Below are the code and all the weights of a small trained network. Each question names an input and a class and asks about switching units off, where a switched-off unit gives its printed mean instead of its output.

import numpy as np


def w(rows, s, z=0):
    codes = np.array(rows[::2]) - 128.0
    scale = np.full(codes.shape[1], s)
    scale[-1] = z or s
    return codes * scale


def norm(h):
    return h / np.sqrt((h * h).mean(-1, keepdims=True) + 1e-5)


def f(y):
    return np.maximum(y, 0)


def log_softmax(a):
    a = a - a.max(-1, keepdims=True)
    return a - np.log(np.exp(a).sum(-1, keepdims=True))


def net(x, mask):
    res = np.array(x, float).reshape(1, 2) / 4 @ E
    u = 0
    for l in range(3):
        y = f(norm(res) @ A[l][:, :-1].T + A[l][:, -1])
        res = res + np.where(mask[u : u + 7], y, B[l][:, -1]) @ B[l][:, :-1]
        u += 7
    return log_softmax(norm(res)[-1] @ U[:, :-1].T + U[:, -1])


A, B = {}, {}
E = w([
[154,118,75,50,116,71,141,77],'x0',
[182,10,33,254,41,56,112,147],'x1',
],0.0083)
A[0] = w([
[130,65,106,125,112,148,51,188,208],'L0N1',
[112,95,58,113,180,189,49,127,41],'L0N2',
[61,107,222,66,255,201,109,168,171],'L0N3',
[89,168,133,98,154,77,123,97,179],'L0N4',
[133,158,175,125,73,153,164,157,7],'L0N5',
[178,111,121,165,149,47,53,160,237],'L0N6',
[104,108,153,145,172,150,133,126,1],'L0N7',
],0.0063,0.00056)
B[0] = w([
[61,94,74,2,200,60,95,141,165],'L0N1',
[59,3,50,145,115,131,91,185,128],'L0N2',
[133,66,90,165,144,53,54,132,255],'L0N3',
[151,20,134,205,116,77,140,147,165],'L0N4',
[134,181,108,114,169,54,137,99,150],'L0N5',
[163,128,224,72,177,159,142,76,176],'L0N6',
[138,88,40,34,56,143,113,114,150],'L0N7',
],0.0041,0.0095)
A[1] = w([
[118,191,109,37,205,190,182,150,248],'L1N1',
[148,157,76,131,129,155,38,82,49],'L1N2',
[143,59,161,119,142,62,97,123,83],'L1N3',
[107,94,107,168,44,147,159,183,123],'L1N4',
[154,39,81,64,138,168,114,73,63],'L1N5',
[183,3,106,91,188,180,143,90,128],'L1N6',
[118,149,167,175,64,155,170,198,126],'L1N7',
],0.0062,0.0018)
B[1] = w([
[209,89,132,137,100,48,101,168,244],'L1N1',
[76,143,57,118,115,155,156,127,143],'L1N2',
[92,167,94,134,187,153,111,102,253],'L1N3',
[192,253,200,92,111,155,67,108,179],'L1N4',
[69,138,111,103,39,218,69,143,222],'L1N5',
[129,88,107,196,168,207,234,125,237],'L1N6',
[61,245,131,105,229,193,180,128,148],'L1N7',
],0.0063,0.005)
A[2] = w([
[60,168,197,242,65,157,81,210,4],'L2N1',
[254,45,145,151,6,128,133,134,227],'L2N2',
[170,70,169,210,88,211,161,101,139],'L2N3',
[151,106,54,7,26,91,205,89,137],'L2N4',
[36,126,173,187,124,148,92,174,54],'L2N5',
[117,93,84,184,26,107,95,117,142],'L2N6',
[233,71,66,200,32,119,74,138,168],'L2N7',
],0.0062,0.0024)
B[2] = w([
[164,137,111,129,78,176,163,121,214],'L2N1',
[99,164,149,89,147,123,134,147,222],'L2N2',
[103,131,123,101,162,34,84,121,212],'L2N3',
[157,155,165,244,95,183,174,134,246],'L2N4',
[163,126,126,157,45,152,231,69,211],'L2N5',
[147,178,144,78,146,108,90,128,212],'L2N6',
[116,108,158,99,147,136,127,137,254],'L2N7',
],0.011,0.005)
U = w([
[205,203,172,222,24,191,229,81,183],'0',
[156,172,189,58,167,26,48,157,186],'1',
[3,96,22,183,163,147,129,42,125],'2',
[124,76,78,144,70,120,122,190,15],'3',
[88,51,93,96,25,118,154,186,2],'4',
],0.011,0.0055)

Each question gives the input, the list of numbers given to net, and the class t.
The units are the neurons (one row each of A and B). Each row of codes is followed by its name. A weight is (code - 128) times the scale printed after its matrix; where a second scale follows, it is the last column's (A, B and U).
mask holds one flag per neuron, layer by layer. A switched-off neuron (its flag False) gives its mean, the last column of its row in B, instead of its output. The means were averaged over made-up inputs and are rounded, as every weight is.
A unit's drop is (log p(t) with every unit on - log p(t) with that unit switched off) / (log p(t) with every unit on - log p(t) with every unit switched off).
most important unit: the unit with the biggest drop
k most important neurons: the k neurons with the biggest drops, biggest first
k most important neurons of layer l: the k neurons of layer l with the biggest drops, biggest first
drop of u: that unit's drop, to one decimal
input [8,3], class 0: most important unit => L2N4
input [3,1], class 2: 4 most important neurons => L1N6; L2N3; L2N5; L1N1
input [7,8], class 1: 4 most important neurons => L2N6; L2N5; L2N2; L2N7
input [8,7], class 0: 3 most important neurons => L2N4; L0N3; L1N1
input [3,3], class 2: 4 most important neurons => L1N6; L0N6; L1N1; L2N5
input [4,-4], class 0: 2 most important neurons of layer 2 => L2N4; L2N3
input [6,8], class 1: 3 most important neurons => L2N6; L2N5; L2N2
input [3,2], class 2: 2 most important neurons => L1N6; L0N6
input [-3,-2], class 2: 2 most important neurons of layer 0 => L0N3; L0N7
input [1,3], class 2: 2 most important neurons of layer 1 => L1N1; L1N3
input [8,6], class 0: 2 most important neurons => L2N4; L0N3
input [0,-1], class 2: 2 most important neurons => L1N1; L1N3
input [6,2], class 0: drop of L2N4 => 3.6
input [1,5], class 1: drop of L2N5 => 0.0
input [8,-4], class 0: drop of L2N4 => 0.9
input [-2,2], class 2: most important unit => L0N6
